Below are the code and all the weights of a small trained network. Each question names an input and a class and asks about switching units off, where a switched-off unit gives its printed mean instead of its output.

import numpy as np


def w(rows, s, z=0):
    codes = np.array(rows[::2]) - 128.0
    scale = np.full(codes.shape[1], s)
    scale[-1] = z or s
    return codes * scale


def norm(h):
    return h / np.sqrt((h * h).mean(-1, keepdims=True) + 1e-5)


def f(y):
    return y / 2 * (1 + np.tanh(0.7978845608 * (y + 0.044715 * y**3)))


def log_softmax(a):
    a = a - a.max(-1, keepdims=True)
    return a - np.log(np.exp(a).sum(-1, keepdims=True))


def net(x, mask):
    res = np.array(x, float).reshape(1, 7) / 4 @ E
    u = 0
    for l in range(3):
        y = f(norm(res) @ A[l][:, :-1].T + A[l][:, -1])
        res = res + np.where(mask[u : u + 4], y, B[l][:, -1]) @ B[l][:, :-1]
        u += 4
    return log_softmax(norm(res)[-1] @ U[:, :-1].T + U[:, -1])


A, B = {}, {}
E = w([
[118,68,109,62,170,4],'x0',
[100,219,175,144,149,54],'x1',
[163,106,74,220,60,81],'x2',
[122,132,126,123,123,130],'x3',
[111,140,117,113,117,135],'x4',
[130,126,129,130,130,128],'x5',
[137,123,132,134,133,127],'x6',
],0.014)
A[0] = w([
[120,59,93,62,128,34,135],'L0N0',
[145,195,157,171,231,128,99],'L0N1',
[128,85,42,240,9,58,190],'L0N2',
[143,3,67,101,105,205,255],'L0N3',
],0.013,0.0076)
B[0] = w([
[207,56,116,154,209,54,218],'L0N0',
[136,180,162,94,144,185,160],'L0N1',
[194,126,121,93,1,85,243],'L0N2',
[108,5,163,122,104,178,247],'L0N3',
],0.014)
A[1] = w([
[89,142,116,205,116,254,100],'L1N0',
[166,202,77,188,112,95,2],'L1N1',
[111,192,149,174,41,211,162],'L1N2',
[138,141,127,99,99,212,104],'L1N3',
],0.026,0.0074)
B[1] = w([
[67,90,150,103,127,1,211],'L1N0',
[202,121,134,251,168,52,154],'L1N1',
[187,188,100,116,133,250,255],'L1N2',
[66,104,155,201,116,132,208],'L1N3',
],0.025,0.014)
A[2] = w([
[120,24,83,128,222,220,3],'L2N0',
[89,226,72,163,237,89,186],'L2N1',
[110,110,65,224,153,45,61],'L2N2',
[183,255,75,174,86,23,9],'L2N3',
],0.021,0.0037)
B[2] = w([
[105,253,25,125,197,129,254],'L2N0',
[183,108,173,24,87,54,212],'L2N1',
[39,145,162,114,53,213,196],'L2N2',
[27,121,140,194,252,125,232],'L2N3',
],0.021,0.0092)
U = w([
[20,96,152,184,133,78,253],'0',
[155,104,82,183,6,229,28],'1',
[111,148,11,84,212,122,127],'2',
[215,40,44,126,71,36,116],'3',
[137,228,211,69,118,176,73],'4',
[216,203,124,240,152,151,101],'5',
[155,141,163,18,147,13,61],'6',
],0.018,0.0049)

Each question gives the input, the list of numbers given to net, and the class t.
The units are the neurons (one row each of A and B). Each row of codes is followed by its name. A weight is (code - 128) times the scale printed after its matrix; where a second scale follows, it is the last column's (A, B and U).
mask holds one flag per neuron, layer by layer. A switched-off neuron (its flag False) gives its mean, the last column of its row in B, instead of its output. The means were averaged over made-up inputs and are rounded, as every weight is.
A unit's drop is (log p(t) with every unit on - log p(t) with that unit switched off) / (log p(t) with every unit on - log p(t) with every unit switched off).
The circuit of an input: a set's keep is (log p(t) with only the set's units on - log p(t) with every unit switched off) / (log p(t) with every unit on - log p(t) with every unit switched off). Starting from all 12 units, units are removed one at a time, each time the one whose removal leaves the highest keep (on an exact tie, the one counted first), for as long as the keep stays at least 0.8.
units of the circuit, in order: the units of the circuit, biggest drop first
k most important neurons: the k neurons with the biggest drops, biggest first
top k neurons in layer l: the k neurons of layer l with the biggest drops, biggest first
drop of u: that unit's drop, to one decimal
input [8,2,8,-4,6,2,-2], class 0: units of the circuit, in order => L2N2
input [-8,-4,-2,2,3,-2,0], class 0: 2 most important neurons => L1N0, L0N2
input [4,3,7,3,8,-5,6], class 0: 4 most important neurons => L2N3, L0N3, L1N2, L2N2
input [8,0,-5,6,-5,8,6], class 2: 2 most important neurons => L0N2, L1N0
input [0,7,-1,7,-6,8,5], class 4: 2 most important neurons => L0N0, L0N1
input [-8,-1,-2,2,-7,7,-8], class 0: 2 most important neurons => L1N0, L0N2
input [7,-1,-7,-4,1,-6,5], class 2: 2 most important neurons => L1N0, L0N2
input [6,2,3,-8,-2,-1,0], class 0: 4 most important neurons => L0N3, L2N3, L1N2, L2N2
input [-3,-2,-7,-5,-2,-4,8], class 0: 2 most important neurons => L0N2, L1N0
input [-6,4,-1,-8,-2,-2,-5], class 4: units of the circuit, in order => L0N0, L1N2, L0N1, L1N0
input [-1,1,-2,8,-8,-1,1], class 4: 4 most important neurons => L0N3, L1N2, L0N0, L0N2
input [-6,4,0,-6,1,-8,4], class 4: 2 most important neurons => L1N2, L0N2
input [4,0,-2,-6,-6,0,-2], class 2: 2 most important neurons => L0N2, L1N0
input [-8,-7,-7,-4,4,-1,-1], class 0: units of the circuit, in order => L1N0
input [-4,0,-8,0,-3,1,-5], class 0: 2 most important neurons => L1N3, L0N2
input [6,-7,-1,0,-8,-7,7], class 2: 3 most important neurons => L2N0, L0N2, L1N0
input [-1,-5,-1,7,2,2,3], class 0: top 2 neurons in layer 0 => L0N0, L0N2
input [0,6,0,-1,3,-8,1], class 4: drop of L0N3 => 0.0
input [-5,3,0,-3,2,1,3], class 4: drop of L0N0 => 1.2
input [-3,-3,-7,-1,6,6,-6], class 0: drop of L0N2 => 0.3
